Questions about the matrix below. Rows and columns are numbered from 0.
1) Find the entry in row 0 and column 0.
2) Find the top-right entry.
3) Find the entry at row 1, column 0.
4) Find the top entry of the column that holds the largest entry.
5) Find the entry directly above the largest entry.
6) Find the bottom entry of the column that holds the largest entry.
[[138 141 133 115 117 144 129 134 126]
 [121 142 140 127 122 135 129 120 126]
 [134 137 122 127 120 141 137 120 137]
 [121 131 129 118 126 129 157 129 140]
 [142 127 115 138 131 129 129 134 140]
 [154 141 133 135 115 144 125 102 122]
 [138 129 119 121 124 147 137 129 155]
 [121 141 122 129 119 117 112 143 118]
 [113 133 147 138 132 132 117 111 118]
 [117 129 115 118 122 132 125 152 126]]
1) 138
2) 126
3) 121
4) 129
5) 137
6) 125

[100 134 136 139 130 119 121 127 117 139 132 134]
The 3rd entry from the right: 139
What is the last entry?
A: 134
The 4th entry from the end: 117
What is the third entry from the left?
A: 136

B =
[[134 153 136 120 131 114 129 129 135 109 149 134 149 118 110 126]
 [139 150 132 116 136 113 123 129 145 109 137 120 153 122 119 115]
 [114 135 127 120 136 148 142 130 149 121 121 109 138 106 143 118]
 [121 137 126 116 138 138 134 129 152 119 119 105 143 111 142 113]]
Counting starts at 0.
The entry in row 0 and column 0: 134
Find the entry in row 0 and column 1.
A: 153
Find the entry in the bottom-right corner.
A: 113
The smallest entry: 105
Find the entry just left of 145.
A: 129
The entry in row 1 and column 0 -> 139
Find the entry just right of 110.
A: 126
Find the entry just right of 131.
A: 114
Find the entry in row 2 and column 1.
A: 135
The entry at row 0, column 2 -> 136
Find the entry in row 2 and column 2.
A: 127
The bottom-left entry -> 121
The entry directly above the smallest entry -> 109

Read these off the matrix that follows. Rows and columns are numbered from 0.
1) Give the entry at row 2, column 0.
2) Give the entry in row 0 and column 0.
3) Give the entry in row 2 and column 1.
4) Give the entry just left of 127.
5) Give the bottom-right entry.
6) Give the entry at row 0, column 2.
7) Give the entry just right of 141.
[[113 116 112 115 127 113]
 [146 141 150 144 113 147]
 [119 120 115 119 140 117]]
1) 119
2) 113
3) 120
4) 115
5) 117
6) 112
7) 150

Questions about the table below.
1) Read off the smallest entry in the last row.
2) Read off the bottom entry of the column that holds the smallest entry.
3) Read off the entry in the bottom-right corner.
4) Read off the third-last entry, reading row by row.
5) Read off the top-left entry.
6) Read off the fifth entry in reading order.
7) Read off the top entry of the column that holds the smallest entry.
8) Read off the entry in the bottom-left corner.
[[143, 134, 130, 127, 124, 127, 125, 129, 144, 124, 130, 143, 136, 124],
 [117, 134, 130, 132, 118, 125, 121, 127, 134, 132, 122, 133, 111, 137],
 [136, 133, 129, 122, 126, 124, 131, 134, 143, 119, 123, 145, 121, 131],
 [144, 124, 124, 123, 127, 128, 132, 126, 137, 128, 134, 129, 150, 127],
 [112, 130, 131, 131, 130, 128, 126, 130, 116, 128, 122, 125, 107, 129],
 [136, 124, 128, 128, 138, 132, 132, 127, 119, 125, 134, 122, 143, 116],
 [143, 134, 130, 127, 124, 127, 126, 129, 144, 124, 130, 144, 136, 124],
 [120, 123, 127, 134, 130, 132, 125, 121, 113, 137, 133, 111, 136, 125],
 [142, 135, 131, 126, 125, 126, 126, 130, 145, 122, 128, 145, 132, 124],
 [136, 133, 129, 122, 126, 124, 131, 134, 143, 119, 123, 145, 121, 131],
 [139, 134, 130, 124, 126, 125, 129, 133, 144, 119, 125, 146, 125, 127],
 [140, 134, 131, 125, 125, 125, 128, 132, 144, 120, 126, 146, 127, 126],
 [141, 121, 125, 122, 137, 130, 136, 129, 125, 124, 134, 123, 146, 122]]
1) 121
2) 146
3) 122
4) 123
5) 143
6) 124
7) 136
8) 141

Questions about the grid below. Counting starts at 0.
1) The entry just right of the smallest entry?
2) The entry in row 0 and column 2?
3) The entry in row 2 and column 0?
4) The entry directly below the largest entry?
5) The bottom-left entry?
6) The entry at row 0, column 1?
7) The top-left entry?
8) The entry directly above 109?
[[121 143 133 132 127 117 135 120 118 120 121 133 134 126 137 125]
 [130 128 129 124 124 124 127 126 131 130 133 125 124 135 124 135]
 [121 136 139 132 127 114 132 126 118 121 123 135 131 127 134 124]
 [126 136 122 121 123 129 134 125 157 130 125 125 126 126 133 127]
 [136 128 138 129 125 125 126 127 128 130 132 135 130 134 129 128]
 [141 129 125 126 128 132 128 136 127 129 123 125 134 128 124 118]
 [139 131 125 121 120 120 125 124 132 125 126 127 127 111 130 127]
 [126 128 128 129 128 122 134 127 130 135 127 128 135 131 126 136]
 [134 134 122 124 117 125 129 132 152 136 132 127 135 127 120 127]
 [133 123 132 130 130 126 122 130 128 132 130 130 128 129 130 124]
 [124 135 135 129 127 131 122 127 132 127 133 130 122 125 122 135]
 [118 137 137 137 119 113 134 127 111 109 122 134 133 126 136 128]
 [121 142 131 126 129 132 122 125 128 129 123 133 127 130 129 131]
 [137 131 129 130 131 128 130 127 124 126 132 133 130 127 134 135]]
1) 122
2) 133
3) 121
4) 128
5) 137
6) 143
7) 121
8) 127

grid =
[[120 152 105 133 121 126 147 119 126]
 [138 103 151 124 137 130 108 137 132]
 [139 108 146 127 139 127 111 137 135]]
Counting starts at 0.
The entry in row 1 and column 0 is 138
Give the entry just right of 146.
Answer: 127
The entry at row 0, column 1 is 152
Give the entry directly below the smallest entry.
Answer: 108
Give the bottom-right entry.
Answer: 135
The entry directly below the largest entry -> 103
The entry in the top-left corner -> 120
Give the entry directly below 151.
Answer: 146
Give the entry just right of the largest entry.
Answer: 105
Give the entry at row 2, column 0.
Answer: 139

data = [149 126 126 126 151 124 123 125]
The entry just right of the largest entry is 124
The entry just left of 151 is 126

Questions about the table below.
1) Find the 3rd entry, reading row by row.
2) Find the entry in the top-right corner.
3) Find the first entry in the row that holds the smallest entry.
4) Find the third entry on the diagonal from the top-right corner.
5) Find the top-left entry.
6) Find the fifth-last entry, reading row by row.
7) Find the last entry of the largest entry's row.
8) Find the bottom-right entry.
[[142 133 124 128 121 136 131 113 137 130]
 [142 127 143 124 127 129 109 118 148 139]
 [143 131 145 127 123 130 121 107 126 148]
 [141 105 123 114 148 126 115 138 125 127]
 [143 117 123 122 137 124 126 126 136 119]
 [142 122 138 123 132 111 123 149 127 129]
 [142 147 128 133 109 147 125 131 116 137]
 [142 133 134 125 122 115 150 125 132 114]
 [142 147 128 131 109 148 124 128 118 140]
 [140 146 127 132 109 148 123 126 119 139]
 [142 125 141 123 130 121 109 139 145 125]
 [142 140 124 131 115 146 127 117 131 138]
 [142 145 125 132 110 148 125 121 127 140]
 [141 131 143 127 123 131 117 109 132 149]
 [142 105 123 111 148 128 114 139 120 123]
 [142 104 123 110 149 130 115 138 120 122]]
1) 124
2) 130
3) 142
4) 107
5) 142
6) 130
7) 114
8) 122

[[129 128 129 129 130 134 126 127 132 130 129 126]
 [136 128 136 133 135 158 116 128 153 135 132 121]
 [139 131 127 123 118 117 132 144 122 120 119 133]
 [108 124 124 133 138 125 131 105 121 134 137 126]
 [122 128 122 124 123 106 138 127 109 122 125 134]
 [126 126 131 132 136 145 121 120 140 134 134 123]
 [151 133 131 121 114 125 127 156 131 119 116 132]
 [125 127 128 130 131 131 127 123 130 130 131 126]
 [126 127 131 132 134 141 123 121 138 133 133 124]]
Indices start at 0.
What is the bottom-left entry?
A: 126
The entry at row 0, column 2 -> 129
The entry directly above the largest entry -> 134
The entry in row 1 and column 2 is 136
The top-right entry is 126
The entry in row 1 and column 1: 128
The entry at row 2, column 0: 139
What is the entry in the bottom-right corner?
A: 124
The entry at row 2, column 1 -> 131
What is the entry at row 1, column 0?
A: 136
What is the entry directly below the smallest entry?
A: 127
The entry at row 0, column 0 -> 129
What is the bottom entry of the column that holds the largest entry?
A: 141
What is the entry directly above 106?
A: 125
The entry in row 0 and column 1: 128
What is the largest entry?
A: 158
The entry just left of the smallest entry -> 131
